Here is a tiny trained network, its code and every weight. The questions are about switching its units off for an input and a target symbol, where a switched-off unit gives its printed mean instead of its output.

import numpy as np


def w(rows, s, z=0):
    codes = np.array(rows[::2]) - 128.0
    scale = np.full(codes.shape[1], s)
    scale[-1] = z or s
    return codes * scale


def norm(h):
    return h / np.sqrt((h * h).mean(-1, keepdims=True) + 1e-5)


def f(y):
    return y / 2 * (1 + np.tanh(0.7978845608 * (y + 0.044715 * y**3)))


def softmax(a):
    e = np.exp(a - a.max(-1, keepdims=True))
    return e / e.sum(-1, keepdims=True)


def log_softmax(a):
    a = a - a.max(-1, keepdims=True)
    return a - np.log(np.exp(a).sum(-1, keepdims=True))


def net(x, mask):
    ids = ['ΓΦβζηθλμτψ'.index(c) for c in x.split()]
    T = len(ids)
    res = E[ids] + P[:T]
    r = norm(res)
    for j in range(2):
        rows = slice(2 * j, 2 * j + 2)
        q, k, v = (r @ M[0][rows].T for M in (Q, K, V))
        z = softmax(np.where(np.tri(T) > 0, q @ k.T / 2**0.5, -1e9)) @ v
        o = O[0][rows]
        res = res + np.where(mask[j], z, o[:, -1]) @ o[:, :-1]
    y = f(norm(res) @ A[0][:, :-1].T + A[0][:, -1])
    res = res + np.where(mask[2:14], y, B[0][:, -1]) @ B[0][:, :-1]
    return log_softmax(norm(res)[-1] @ U[:, :-1].T + U[:, -1])


Q, K, V, O, A, B = {}, {}, {}, {}, {}, {}
E = w([
[253,159,43,184],'Γ',
[16,4,191,78],'Φ',
[188,91,104,24],'β',
[78,15,164,39],'ζ',
[165,41,38,52],'η',
[229,145,130,47],'θ',
[237,198,197,137],'λ',
[206,203,187,253],'μ',
[244,171,161,69],'τ',
[130,166,78,235],'ψ',
],0.014)
P = w([
[245,28,114,182],'0',
[189,65,103,151],'1',
[164,100,98,140],'2',
[151,131,94,133],'3',
[144,162,94,125],'4',
[141,195,86,117],'5',
[137,224,85,107],'6',
],0.012)
Q[0] = w([
[86,112,166,156],'h0',
[112,97,182,114],'h0',
[131,169,15,108],'h1',
[6,65,183,164],'h1',
],0.022)
K[0] = w([
[176,79,119,128],'h0',
[180,42,118,194],'h0',
[192,199,124,153],'h1',
[89,2,198,98],'h1',
],0.026)
V[0] = w([
[240,126,104,53],'h0',
[199,217,242,184],'h0',
[139,119,14,212],'h1',
[177,98,43,2],'h1',
],0.028)
O[0] = w([
[153,137,80,19,211],'h0',
[137,225,6,142,180],'h0',
[243,157,168,201,253],'h1',
[144,16,13,203,99],'h1',
],0.019,0.026)
A[0] = w([
[38,149,210,230,153],'n0',
[66,217,232,118,111],'n1',
[164,221,223,31,114],'n2',
[150,192,126,93,136],'n3',
[10,229,70,100,221],'n4',
[47,143,75,137,96],'n5',
[118,198,70,160,110],'n6',
[103,71,105,91,85],'n7',
[182,99,55,190,92],'n8',
[50,107,124,104,160],'n9',
[170,54,144,72,254],'n10',
[4,138,85,146,136],'n11',
],0.021,0.0081)
B[0] = w([
[20,194,140,32,142],'n0',
[78,31,149,236,178],'n1',
[100,39,17,206,253],'n2',
[143,137,111,49,208],'n3',
[97,20,252,158,188],'n4',
[179,73,137,207,138],'n5',
[62,183,70,73,181],'n6',
[145,190,82,203,151],'n7',
[116,160,198,79,171],'n8',
[159,123,175,229,143],'n9',
[123,61,212,203,185],'n10',
[212,113,189,245,141],'n11',
],0.034,0.018)
U = w([
[188,192,183,93,146],'Γ',
[50,146,211,145,133],'Φ',
[173,90,85,134,244],'β',
[120,128,120,178,179],'ζ',
[139,104,115,146,92],'η',
[209,60,37,105,2],'θ',
[89,153,117,71,127],'λ',
[48,161,61,178,155],'μ',
[169,94,55,89,57],'τ',
[195,191,82,250,72],'ψ',
],0.012,0.0097)

Each question gives the input, a string of symbols that net reads in full, and the target symbol t.
The units are the heads (2 rows each of Q, K, V and O) and the neurons (one row each of A and B). Each row of codes is followed by its name. A weight is (code - 128) times the scale printed after its matrix; where a second scale follows, it is the last column's (O, A, B and U).
mask holds one flag per unit, heads first, then neurons. A switched-off unit (its flag False) gives its mean, the last column of its rows in O or B, instead of its output. The means were averaged over made-up inputs and are rounded, as every weight is.
A unit's drop is (log p(t) with every unit on - log p(t) with that unit switched off) / (log p(t) with every unit on - log p(t) with every unit switched off).
The circuit of an input: a set's keep is (log p(t) with only the set's units on - log p(t) with every unit switched off) / (log p(t) with every unit on - log p(t) with every unit switched off). Starting from the 12 units with the biggest drops (on a tie, the unit counted first), units are removed one at a time, each time the one whose removal leaves the highest keep (on an exact tie, the one counted first), for as long as the keep stays at least 0.8.
units of the circuit, in order: the units of the circuit, biggest drop first
k most important neurons: the k neurons with the biggest drops, biggest first
which heads matter: for each layer, one digit per head in row order, 1 if its drop is at least 0.15 and else 0, layers parted by /
drop when u is switched off: that unit's drop, to one decimal
input ψ β μ ψ β, target ψ: units of the circuit, in order -> (h1)
input μ μ Φ ψ μ μ, target μ: 2 most important neurons -> (n6, n10)
input ψ ψ β β β λ η, target λ: which heads matter -> 10
input Γ β η η ψ μ η, target μ: which heads matter -> 11
input θ ψ β λ Φ Γ, target Φ: which heads matter -> 10
input ψ ψ Φ τ ψ η, target ψ: which heads matter -> 11
input μ ψ μ Γ ψ, target Γ: which heads matter -> 10
input Φ Φ ζ, target Φ: which heads matter -> 10
input λ ψ λ Φ ψ Γ ψ, target Γ: which heads matter -> 01
input θ μ ψ Γ β, target Γ: which heads matter -> 01
input ψ λ μ η, target μ: which heads matter -> 11
input Φ β μ β, target μ: units of the circuit, in order -> (h0, n6)
input ψ ψ ψ ζ μ Γ μ, target Γ: 2 most important neurons -> (n2, n8)
input θ μ ψ Γ, target Γ: drop when n8 is switched off -> 0.5
input η μ μ ψ, target μ: drop when n5 is switched off -> 0.0
input τ ψ ψ μ η Γ, target Γ: drop when n2 is switched off -> 0.6
